Below are the code and all the weights of a small trained network. Each question names an input and a class and asks about switching units off, where a switched-off unit gives its printed mean instead of its output.

import numpy as np


def w(rows, s, z=0):
    codes = np.array(rows[::2]) - 128.0
    scale = np.full(codes.shape[1], s)
    scale[-1] = z or s
    return codes * scale


def f(y):
    return np.maximum(y, 0)


def log_softmax(a):
    a = a - a.max(-1, keepdims=True)
    return a - np.log(np.exp(a).sum(-1, keepdims=True))


def net(x, mask):
    res = np.array(x, float).reshape(1, 7) / 4 @ E
    y = f(res @ A[0][:, :-1].T + A[0][:, -1])
    res = res + np.where(mask, y, B[0][:, -1]) @ B[0][:, :-1]
    return log_softmax(res[-1] @ U[:, :-1].T + U[:, -1])


A, B = {}, {}
E = w([
[177,235,109,152,145,72,98,157,119,62],'x0',
[129,112,204,146,124,124,245,13,106,68],'x1',
[150,192,153,129,50,77,181,69,135,150],'x2',
[98,72,129,35,174,199,52,93,186,70],'x3',
[57,169,61,112,145,177,125,110,2,151],'x4',
[231,165,197,58,84,104,87,109,130,245],'x5',
[61,194,70,127,40,96,83,94,171,164],'x6',
],0.0094)
A[0] = w([
[205,126,139,188,103,95,150,165,104,146,209],'N0',
[137,38,127,66,213,132,147,154,181,82,122],'N1',
[125,108,81,132,172,113,128,169,103,81,99],'N2',
[46,76,85,144,138,134,124,155,115,75,88],'N3',
[140,88,199,82,198,120,106,107,146,69,144],'N4',
[59,77,10,146,156,160,130,102,131,81,136],'N5',
[200,110,75,163,103,136,71,169,122,201,254],'N6',
[130,114,191,94,167,189,142,154,178,106,39],'N7',
[56,85,60,86,173,194,127,158,166,82,105],'N8',
[125,62,122,121,108,216,147,95,115,227,135],'N9',
[96,63,132,118,110,123,186,95,103,217,126],'N10',
[125,89,197,142,43,103,157,90,117,175,181],'N11',
[57,54,54,173,165,168,103,158,107,85,173],'N12',
[122,52,136,53,222,130,127,143,182,96,152],'N13',
[112,92,197,108,168,105,112,144,190,52,167],'N14',
[146,112,100,111,197,110,120,217,122,121,106],'N15',
[13,96,91,154,133,151,88,152,141,78,168],'N16',
[143,183,186,91,118,208,153,66,46,140,217],'N17',
[130,168,135,94,47,172,90,161,178,212,74],'N18',
[119,131,76,31,133,145,26,146,207,190,127],'N19',
[125,183,201,171,32,51,161,91,157,124,163],'N20',
],0.011,0.0067)
B[0] = w([
[185,140,131,148,171,108,222,169,151,127,213],'N0',
[135,42,152,133,121,194,31,132,116,76,238],'N1',
[145,150,79,116,186,185,140,140,110,129,186],'N2',
[39,168,115,216,57,192,156,150,76,158,202],'N3',
[159,55,130,180,176,203,56,74,124,76,218],'N4',
[26,150,92,208,26,219,167,136,62,86,226],'N5',
[123,174,142,165,212,16,94,204,99,222,245],'N6',
[118,63,148,104,151,98,95,150,188,94,180],'N7',
[95,116,55,151,91,198,85,109,87,136,227],'N8',
[48,63,201,4,113,131,132,182,141,191,204],'N9',
[67,48,221,68,139,98,169,104,171,200,193],'N10',
[68,92,187,66,122,41,179,120,222,140,211],'N11',
[92,103,131,254,48,182,101,119,30,103,251],'N12',
[134,48,177,192,90,213,45,126,185,82,241],'N13',
[208,71,127,171,76,189,67,69,117,77,225],'N14',
[102,131,139,199,155,128,126,208,115,96,205],'N15',
[50,121,84,176,64,82,79,58,86,163,231],'N16',
[123,179,108,12,205,185,179,92,91,164,211],'N17',
[149,154,128,96,62,47,42,109,130,138,209],'N18',
[179,192,84,98,50,92,5,112,109,141,253],'N19',
[182,176,106,83,116,36,201,41,203,82,246],'N20',
],0.0087,0.015)
U = w([
[206,129,172,235,188,72,165,254,110,185,34],'0',
[27,160,62,187,34,146,177,123,120,110,245],'1',
[131,193,208,58,201,174,164,75,20,58,197],'2',
[178,62,187,117,155,195,34,128,157,41,223],'3',
[120,84,231,68,102,129,175,94,183,225,3],'4',
[203,231,132,96,63,93,12,170,188,206,104],'5',
[199,197,195,149,60,51,242,37,226,35,25],'6',
],0.0094,0.0049)

Each question gives the input, the list of numbers given to net, and the class t.
The units are the neurons (one row each of A and B). Each row of codes is followed by its name. A weight is (code - 128) times the scale printed after its matrix; where a second scale follows, it is the last column's (A, B and U).
mask holds one flag per neuron, in row order. A switched-off neuron (its flag False) gives its mean, the last column of its row in B, instead of its output. The means were averaged over made-up inputs and are rounded, as every weight is.
A unit's drop is (log p(t) with every unit on - log p(t) with that unit switched off) / (log p(t) with every unit on - log p(t) with every unit switched off).
The circuit of an input: a set's keep is (log p(t) with only the set's units on - log p(t) with every unit switched off) / (log p(t) with every unit on - log p(t) with every unit switched off). Starting from the 12 units with the biggest drops (on a tie, the unit counted first), units are removed one at a time, each time the one whose removal leaves the highest keep (on an exact tie, the one counted first), for as long as the keep stays at least 0.8.
units of the circuit, in order: the units of the circuit, biggest drop first
k most important neurons: the k neurons with the biggest drops, biggest first
drop of u: that unit's drop, to one decimal
input [8,7,4,0,1,-7,-4], class 6: units of the circuit, in order => [N20; N8]
input [-1,4,4,2,-8,-8,5], class 6: units of the circuit, in order => [N20]
input [2,1,0,-8,5,-3,-2], class 0: units of the circuit, in order => [N0; N16; N8]
input [8,-6,2,-4,-4,-6,8], class 5: units of the circuit, in order => [N6; N12]
input [1,6,-6,8,-1,-7,-1], class 1: 3 most important neurons => [N5; N3; N16]
input [-1,3,4,-6,4,8,3], class 4: 3 most important neurons => [N10; N17; N9]
input [-8,1,2,0,-7,7,5], class 4: 2 most important neurons => [N11; N9]
input [7,8,0,3,3,-1,4], class 2: 2 most important neurons => [N17; N11]
input [-4,7,5,-4,2,3,1], class 4: 2 most important neurons => [N10; N17]
input [-7,0,-1,-8,-8,2,-1], class 4: 2 most important neurons => [N10; N9]
input [2,1,4,0,5,7,0], class 4: 2 most important neurons => [N17; N19]
input [2,-8,6,-4,4,0,-2], class 0: 2 most important neurons => [N6; N0]
input [-6,-1,8,-1,-5,7,-1], class 4: 2 most important neurons => [N9; N10]
input [3,-7,1,7,-5,-1,2], class 5: units of the circuit, in order => [N19]
input [-5,-4,1,-5,7,7,-1], class 4: 2 most important neurons => [N10; N9]
input [7,8,-8,-5,0,4,-6], class 2: drop of N17 => 0.2
input [8,2,-8,-8,8,4,8], class 0: drop of N19 => 0.4
input [1,-1,5,-5,7,4,2], class 6: drop of N20 => 0.4
